Look-ups in named tables: a row name and a column name give one cell, copied from the table.

dip:
        lunisi  patoteg  vamize  gesipu   pifo
vonoz    62239    70418   61161   30281  17431
lin      64612    40479   70203   95475  80615
gurile   96564    53667   78495   40887  33871
bul      96455    84027   67084   82844  35359
luv      24754    21404   79189   22160  98548
mirot    79282    24723   94426   46179  82628
mak      98615    36576   23542   89244  62501
gom      79607    87608   64600   88685  76295
zeg      87282    57593   65311   86543  42695
bez      73128    74327   52988   93043  94918
subet    52549    48768   77088   84286  74324
mol      85970    28044   27942   68259  23462
gib      21781    95327   38019   83491  56933

What is the lunisi of luv in dip? 24754
What is the pifo of gurile in dip? 33871
What is the gesipu of luv in dip? 22160
What is the patoteg of bul in dip? 84027
What is the patoteg of gurile in dip? 53667
What is the lunisi of mirot in dip? 79282
What is the patoteg of gom in dip? 87608
What is the pifo of vonoz in dip? 17431
What is the gesipu of gom in dip? 88685
What is the pifo of subet in dip? 74324
What is the patoteg of mirot in dip? 24723
Which row has the largest gesipu? lin

fazelu =
|  | vefig | vev | viz | ginevu | vav | tumika | pupi | lunib |
|---|---|---|---|---|---|---|---|---|
| rig | 0.286 | -0.718 | -0.517 | -0.001 | -0.257 | 0.211 | -0.006 | 0.505 |
| kag | 0.104 | 0.354 | -0.628 | 0.213 | -0.598 | 0.554 | -0.190 | 0.091 |
| lur | -0.240 | 0.177 | 0.383 | -0.374 | -0.461 | 0.248 | -0.213 | 0.308 |
| saze | 0.290 | 0.199 | -0.457 | 0.003 | -0.088 | 0.321 | -0.302 | 0.036 |
| reb | 0.533 | -0.101 | 0.408 | 0.483 | -0.496 | -0.226 | 0.222 | -0.111 |
| puga | -0.306 | 0.293 | 0.002 | -0.092 | 0.180 | -0.203 | 0.171 | -0.069 |
| zezos | -0.023 | -0.324 | -0.877 | 0.093 | 0.646 | -0.491 | 0.037 | 0.038 |
| vegudub | 0.011 | -0.090 | -0.421 | 0.015 | -0.723 | 0.160 | -0.239 | 0.239 |

vev of zezos: -0.324
lunib of rig: 0.505
viz of reb: 0.408
vav of saze: -0.088
tumika of reb: -0.226
vav of puga: 0.180
pupi of kag: -0.190
pupi of puga: 0.171
vefig of lur: -0.240
pupi of reb: 0.222
Row with the largest vev: kag

Table kisuram
|  | luk | daget | rafav | robov | rimu | rizagag | nid | baz |
|---|---|---|---|---|---|---|---|---|
| fuzuf | 174 | 67 | 164 | 165 | 49 | 104 | 48 | 187 |
| nif | 206 | 175 | 145 | 85 | 130 | 163 | 63 | 197 |
| nov | 95 | 51 | 131 | 78 | 63 | 134 | 158 | 192 |
| kar | 100 | 158 | 141 | 177 | 49 | 143 | 180 | 117 |
| ratumob | 175 | 196 | 183 | 75 | 164 | 103 | 85 | 194 |
| nem | 76 | 86 | 194 | 191 | 50 | 52 | 119 | 121 |
| zofuvev | 44 | 80 | 136 | 122 | 71 | 143 | 89 | 206 |
| tatake | 109 | 154 | 68 | 101 | 87 | 173 | 202 | 147 |
| tedez | 74 | 178 | 168 | 99 | 171 | 80 | 100 | 205 |
| kulef | 170 | 50 | 60 | 98 | 197 | 179 | 198 | 199 |
| fom | 204 | 148 | 112 | 63 | 123 | 195 | 85 | 79 |
| vad | 195 | 49 | 56 | 178 | 176 | 202 | 161 | 167 |
| rera | 140 | 167 | 169 | 96 | 73 | 196 | 151 | 206 |

What is the rizagag of nov in kisuram? 134
What is the rafav of kar in kisuram? 141
What is the nid of vad in kisuram? 161
What is the daget of nov in kisuram? 51
What is the baz of tedez in kisuram? 205
What is the rizagag of ratumob in kisuram? 103
What is the luk of kulef in kisuram? 170
What is the robov of fom in kisuram? 63
What is the rafav of nif in kisuram? 145
What is the robov of fuzuf in kisuram? 165
What is the rimu of nif in kisuram? 130
What is the rafav of vad in kisuram? 56

fimil.csv
,tibapo,besaruv,removav,ked,vas,tunat,vof,buz,nem
rizibo,7.7,-3.6,-5.3,-3.4,-1.5,-5.2,-7.0,-5.1,-6.0
vuk,3.2,-2.1,-3.0,-1.9,-1.2,-1.4,-2.8,-1.4,-1.7
figoluk,5.6,-2.9,-4.0,-2.7,-1.2,-4.4,-5.8,-4.2,-5.5
ruviba,0.4,-0.1,-0.1,0.0,0.1,-0.2,-0.3,-0.2,-0.4
miko,5.0,4.9,-1.5,6.6,7.2,-3.4,3.4,-2.8,-1.4
giga,0.2,-6.0,-4.2,-6.1,-5.5,-1.0,-7.0,0.0,-5.6
dotipa,0.3,0.2,0.2,0.2,0.3,0.3,0.2,0.3,0.2
bas,5.9,9.3,5.2,9.5,9.8,-4.2,5.3,-4.6,0.9

miko, vas -> 7.2
figoluk, ked -> -2.7
miko, nem -> -1.4
bas, tunat -> -4.2
figoluk, tibapo -> 5.6
ruviba, besaruv -> -0.1
bas, besaruv -> 9.3
vuk, tunat -> -1.4
giga, vof -> -7.0
ruviba, tibapo -> 0.4
ruviba, ked -> 0.0
Which row has the largest buz? dotipa

per =
        nalok  zaki  pepeda
fiza       23    61      50
mas        55    47      54
mup        26    63      51
kor        34    36      49
vef        55    58      57
zanid      25    57      51
bez        69    50      60
tifefo     63     9      63
baro       26    63      76
dep        69    60      56

zaki of baro is 63
nalok of mup is 26
zaki of mas is 47
nalok of fiza is 23
pepeda of mas is 54
nalok of kor is 34
Row with the largest pepeda: baro

kebu =
         tesomot  migit  zefomeg  zubarov  tata
gana         152    201      120       67   253
tefirup       54    205      169      193   218
lav           61    176      127       93   201

tefirup, zubarov => 193
gana, zefomeg => 120
lav, zefomeg => 127
lav, migit => 176
gana, migit => 201
gana, tata => 253
gana, zubarov => 67
tefirup, tata => 218
lav, zubarov => 93
lav, tata => 201
lav, tesomot => 61
tefirup, tesomot => 54
gana, tesomot => 152
tefirup, zefomeg => 169
tefirup, migit => 205

Table kofud
cols = memusub, zad, losoku, zep, mesu, vipa, gak, div, makuli, vope
rubasog: [149, 135, 175, 107, 29, 110, 73, 138, 155, 133]
sev: [97, 91, 95, 127, 121, 79, 61, 122, 145, 100]
muk: [128, 102, 67, 93, 90, 128, 103, 106, 92, 83]
gitek: [114, 61, 140, 121, 116, 86, 88, 97, 105, 176]
roso: [109, 112, 94, 118, 194, 128, 66, 97, 117, 167]
nol: [120, 86, 72, 140, 62, 119, 82, 97, 106, 126]
tane: [103, 82, 74, 122, 69, 115, 182, 114, 126, 90]
fatezap: [136, 155, 119, 115, 68, 134, 131, 121, 116, 94]
kome: [91, 110, 111, 126, 163, 121, 26, 112, 129, 77]
mis: [92, 96, 87, 199, 167, 97, 124, 112, 82, 109]
mep: [111, 145, 116, 92, 80, 132, 66, 100, 103, 142]

fatezap, vipa -> 134
mis, mesu -> 167
sev, losoku -> 95
mep, zep -> 92
fatezap, losoku -> 119
gitek, vope -> 176
sev, mesu -> 121
nol, vipa -> 119
roso, vipa -> 128
Which row has the largest vope? gitek

gome:
	dusepu	kup	paf	ginuz	zor	ketef	gos	fezero	feb
ravug	5.82	3.14	4.35	2.09	5.14	2.24	3.90	4.73	7.15
deraga	3.57	4.41	5.22	6.73	6.25	3.18	4.91	4.86	2.92
peta	5.57	5.44	3.55	3.83	3.05	5.45	3.67	4.42	5.80
lonokig	5.39	3.09	4.55	2.95	2.78	3.85	5.02	4.71	7.55
neb	5.74	3.00	4.46	2.31	4.32	2.59	4.26	4.73	7.45
dilo	3.66	4.82	4.15	4.42	2.14	7.45	5.53	4.61	3.73
fetumal	3.74	2.77	5.26	4.66	6.65	3.46	5.62	5.50	3.12
kul	4.87	4.85	3.78	2.36	8.09	3.22	2.71	4.69	2.88
musidok	4.34	5.37	3.67	2.79	7.87	4.22	2.90	4.65	1.87

lonokig, feb: 7.55
dilo, ketef: 7.45
fetumal, kup: 2.77
ravug, fezero: 4.73
kul, fezero: 4.69
deraga, dusepu: 3.57
fetumal, ginuz: 4.66
Which row has the largest ginuz? deraga

